Below are the code and all the weights of a small trained network. Each question names an input and a target symbol and asks about switching units off, where a switched-off unit gives its printed mean instead of its output.

import numpy as np


def w(rows, s, z=0):
    codes = np.array(rows[::2]) - 128.0
    scale = np.full(codes.shape[1], s)
    scale[-1] = z or s
    return codes * scale


def f(y):
    return y / 2 * (1 + np.tanh(0.7978845608 * (y + 0.044715 * y**3)))


def softmax(a):
    e = np.exp(a - a.max(-1, keepdims=True))
    return e / e.sum(-1, keepdims=True)


def log_softmax(a):
    a = a - a.max(-1, keepdims=True)
    return a - np.log(np.exp(a).sum(-1, keepdims=True))


def net(x, mask):
    ids = ['βδλξσφ'.index(c) for c in x.split()]
    T = len(ids)
    res = E[ids] + P[:T]
    u = 0
    for l in range(2):
        r = res
        for j in range(3):
            rows = slice(2 * j, 2 * j + 2)
            q, k, v = (r @ M[l][rows].T for M in (Q, K, V))
            z = softmax(np.where(np.tri(T) > 0, q @ k.T / 2**0.5, -1e9)) @ v
            o = O[l][rows]
            res = res + np.where(mask[u + j], z, o[:, -1]) @ o[:, :-1]
        u += 3
        y = f(res @ A[l][:, :-1].T + A[l][:, -1])
        res = res + np.where(mask[u : u + 12], y, B[l][:, -1]) @ B[l][:, :-1]
        u += 12
    return log_softmax(res[-1] @ U[:, :-1].T + U[:, -1])


Q, K, V, O, A, B = {}, {}, {}, {}, {}, {}
E = w([
[145,110,49,78,88,27,86],'β',
[236,67,210,82,142,52,19],'δ',
[71,75,168,139,240,175,2],'λ',
[126,145,20,134,246,224,70],'ξ',
[182,202,188,125,167,165,141],'σ',
[201,41,146,143,88,55,160],'φ',
],0.013)
P = w([
[164,118,123,134,52,162,81],'0',
[186,118,220,202,128,99,70],'1',
[143,118,138,107,51,192,125],'2',
[209,108,189,207,160,98,91],'3',
[109,111,145,69,68,184,187],'4',
[224,129,108,197,182,81,132],'5',
[115,92,132,66,71,215,226],'6',
[219,158,72,183,216,54,153],'7',
[166,30,121,4,78,178,98],'8',
],0.011)
Q[0] = w([
[144,71,122,27,167,136,12],'L0H0',
[111,81,84,83,178,139,65],'L0H0',
[41,176,128,48,99,93,134],'L0H1',
[118,139,196,243,121,146,127],'L0H1',
[149,110,150,1,79,183,153],'L0H2',
[171,171,137,220,95,95,134],'L0H2',
],0.0082)
K[0] = w([
[77,115,120,78,120,178,190],'L0H0',
[72,103,168,56,129,109,161],'L0H0',
[108,142,135,81,143,96,83],'L0H1',
[136,129,120,212,164,170,111],'L0H1',
[104,97,144,7,76,175,147],'L0H2',
[137,150,133,181,122,98,152],'L0H2',
],0.012)
V[0] = w([
[187,204,171,254,91,102,40],'L0H0',
[90,178,180,77,143,96,160],'L0H0',
[169,91,152,20,184,108,164],'L0H1',
[76,105,155,90,127,146,139],'L0H1',
[149,87,182,72,63,224,101],'L0H2',
[135,131,182,186,211,56,82],'L0H2',
],0.0059)
O[0] = w([
[139,145,110,164,104,136,193,138],'L0H0',
[100,57,116,185,143,148,65,1],'L0H0',
[187,177,160,14,216,188,99,152],'L0H1',
[53,68,113,214,2,102,188,59],'L0H1',
[73,136,79,53,110,191,147,240],'L0H2',
[109,157,79,144,185,19,138,223],'L0H2',
],0.0056,0.003)
A[0] = w([
[185,99,184,79,120,164,121,204],'L0N0',
[151,101,83,88,22,177,182,251],'L0N1',
[101,78,174,140,193,70,109,10],'L0N2',
[117,128,91,82,167,146,124,171],'L0N3',
[188,164,192,144,97,168,254,248],'L0N4',
[121,130,99,97,109,50,71,35],'L0N5',
[150,206,145,191,149,200,106,172],'L0N6',
[149,149,152,168,214,50,110,148],'L0N7',
[219,185,155,84,147,111,137,207],'L0N8',
[195,127,196,99,108,79,101,30],'L0N9',
[136,64,137,161,132,121,207,138],'L0N10',
[97,57,116,111,139,193,114,147],'L0N11',
],0.0088,0.0026)
B[0] = w([
[52,176,169,86,100,117,139,214],'L0N0',
[117,192,54,23,140,81,133,210],'L0N1',
[165,137,52,86,63,59,141,160],'L0N2',
[162,68,144,153,120,177,141,201],'L0N3',
[139,254,228,164,119,130,113,190],'L0N4',
[138,90,141,107,157,159,137,148],'L0N5',
[142,105,186,147,123,115,88,214],'L0N6',
[216,89,105,94,153,106,157,255],'L0N7',
[77,122,152,168,193,121,143,237],'L0N8',
[90,158,88,174,150,159,127,174],'L0N9',
[172,228,98,94,91,138,146,124],'L0N10',
[134,61,149,107,108,189,115,198],'L0N11',
],0.008,0.0088)
Q[1] = w([
[118,120,89,241,128,143,138],'L1H0',
[86,154,94,131,180,73,74],'L1H0',
[12,255,60,143,30,250,134],'L1H1',
[158,98,231,236,119,149,155],'L1H1',
[180,157,136,230,159,50,99],'L1H2',
[67,116,182,128,122,167,94],'L1H2',
],0.0069)
K[1] = w([
[200,157,139,169,108,66,80],'L1H0',
[220,85,106,206,153,151,87],'L1H0',
[1,86,131,166,95,66,33],'L1H1',
[169,201,135,158,50,49,141],'L1H1',
[199,113,127,151,167,84,120],'L1H2',
[143,142,132,67,66,150,118],'L1H2',
],0.0068)
V[1] = w([
[9,204,41,63,211,106,120],'L1H0',
[4,123,210,121,170,27,134],'L1H0',
[127,254,208,164,180,157,137],'L1H1',
[9,39,175,144,208,182,108],'L1H1',
[105,230,223,145,119,140,127],'L1H2',
[114,77,167,225,235,171,117],'L1H2',
],0.008)
O[1] = w([
[34,171,103,92,147,194,2,153],'L1H0',
[179,158,51,112,152,98,2,21],'L1H0',
[112,196,49,142,149,197,215,254],'L1H1',
[95,79,163,213,238,32,135,151],'L1H1',
[228,129,133,83,145,168,211,162],'L1H2',
[90,117,194,32,207,53,121,182],'L1H2',
],0.0087,0.0069)
A[1] = w([
[207,68,112,77,106,108,182,2],'L1N0',
[38,192,107,140,178,170,163,65],'L1N1',
[196,142,60,75,57,193,129,125],'L1N2',
[255,77,45,50,167,100,171,210],'L1N3',
[214,182,135,172,184,80,126,111],'L1N4',
[73,133,216,178,200,76,177,160],'L1N5',
[158,128,173,108,145,93,83,216],'L1N6',
[164,39,82,155,151,173,108,147],'L1N7',
[30,139,214,123,35,176,157,165],'L1N8',
[37,186,141,208,79,114,82,118],'L1N9',
[228,106,55,146,167,178,117,241],'L1N10',
[102,162,175,159,39,219,54,60],'L1N11',
],0.0071,0.0044)
B[1] = w([
[53,195,127,169,192,86,39,154],'L1N0',
[62,108,169,203,111,143,41,188],'L1N1',
[89,94,156,79,164,51,134,219],'L1N2',
[172,129,107,142,2,163,64,251],'L1N3',
[51,110,104,145,147,118,101,199],'L1N4',
[151,99,108,134,106,84,183,227],'L1N5',
[41,147,154,86,92,145,99,169],'L1N6',
[110,221,105,92,141,35,111,161],'L1N7',
[92,60,134,236,113,199,181,175],'L1N8',
[184,60,195,80,71,103,139,136],'L1N9',
[200,123,106,123,111,145,211,209],'L1N10',
[174,141,77,211,164,68,96,166],'L1N11',
],0.0078,0.018)
U = w([
[104,153,197,223,71,135,42,6],'β',
[7,196,132,85,183,147,88,29],'δ',
[80,138,165,132,195,20,186,173],'λ',
[61,75,237,138,43,189,179,111],'ξ',
[129,102,189,1,94,191,177,254],'σ',
[128,140,40,218,213,107,194,147],'φ',
],0.0061,0.003)

Each question gives the input, a string of symbols that net reads in full, and the target symbol t.
The units are the heads (2 rows each of Q, K, V and O) and the neurons (one row each of A and B). Each row of codes is followed by its name. A weight is (code - 128) times the scale printed after its matrix; where a second scale follows, it is the last column's (O, A, B and U).
mask holds one flag per unit, layer by layer, with each layer's heads first. A switched-off unit (its flag False) gives its mean, the last column of its rows in O or B, instead of its output. The means were averaged over made-up inputs and are rounded, as every weight is.
A unit's drop is (log p(t) with every unit on - log p(t) with that unit switched off) / (log p(t) with every unit on - log p(t) with every unit switched off).
The circuit of an input: a set's keep is (log p(t) with only the set's units on - log p(t) with every unit switched off) / (log p(t) with every unit on - log p(t) with every unit switched off). Starting from the 12 units with the biggest drops (on a tie, the unit counted first), units are removed one at a time, each time the one whose removal leaves the highest keep (on an exact tie, the one counted first), for as long as the keep stays at least 0.8.
circuit, biggest first: the units of the circuit, biggest drop first
most important unit: the unit with the biggest drop
top k neurons in layer l: the k neurons of layer l with the biggest drops, biggest first
which heads matter: for each layer, one digit per head in row order, 1 if its drop is at least 0.15 and else 0, layers parted by /
input ξ λ ξ δ ξ λ δ σ ξ, target δ: circuit, biggest first	[L1H0, L0N7]
input β φ δ δ σ β, target φ: top 2 neurons in layer 0	[L0N1, L0N4]
input σ β ξ σ λ δ δ ξ φ, target δ: which heads matter	011 / 100
input ξ λ λ ξ σ ξ ξ ξ δ, target ξ: circuit, biggest first	[L1H0, L1N8, L0N0]
input δ ξ ξ, target δ: top 2 neurons in layer 1	[L1N3, L1N5]
input φ φ σ σ, target σ: which heads matter	100 / 011
input β ξ σ ξ β λ ξ δ δ, target ξ: which heads matter	000 / 100
input φ ξ ξ σ ξ σ δ δ σ, target δ: top neuron in layer 0	[L0N0]
input ξ σ λ ξ β, target λ: which heads matter	000 / 010
input λ ξ λ δ ξ φ ξ β, target σ: circuit, biggest first	[L0N7, L1H1, L0N10, L0H2]
input ξ δ ξ ξ φ ξ ξ σ σ, target ξ: circuit, biggest first	[L0N4, L1N8, L1H0]
input ξ ξ β σ β, target β: which heads matter	001 / 101
input ξ δ δ δ ξ φ, target σ: circuit, biggest first	[L1H1, L0N10]
input δ β λ, target δ: circuit, biggest first	[L1H0, L0N7, L0H2]
input φ ξ φ, target φ: most important unit	L1H2
input λ ξ ξ δ β ξ λ σ σ, target λ: circuit, biggest first	[L1H1, L0N1, L0H2]
input σ φ β, target σ: circuit, biggest first	[L1N1, L1H1]
input ξ λ ξ ξ ξ λ λ δ, target β: which heads matter	001 / 010
input δ λ ξ ξ ξ ξ δ β λ, target δ: which heads matter	000 / 100
input ξ φ ξ σ σ ξ β σ ξ, target β: top 4 neurons in layer 0	[L0N1, L0N11, L0N8, L0N6]
input ξ σ ξ φ ξ δ ξ, target ξ: circuit, biggest first	[L1H0, L0H2, L1N8]
input σ β ξ λ δ σ λ ξ λ, target λ: which heads matter	001 / 010
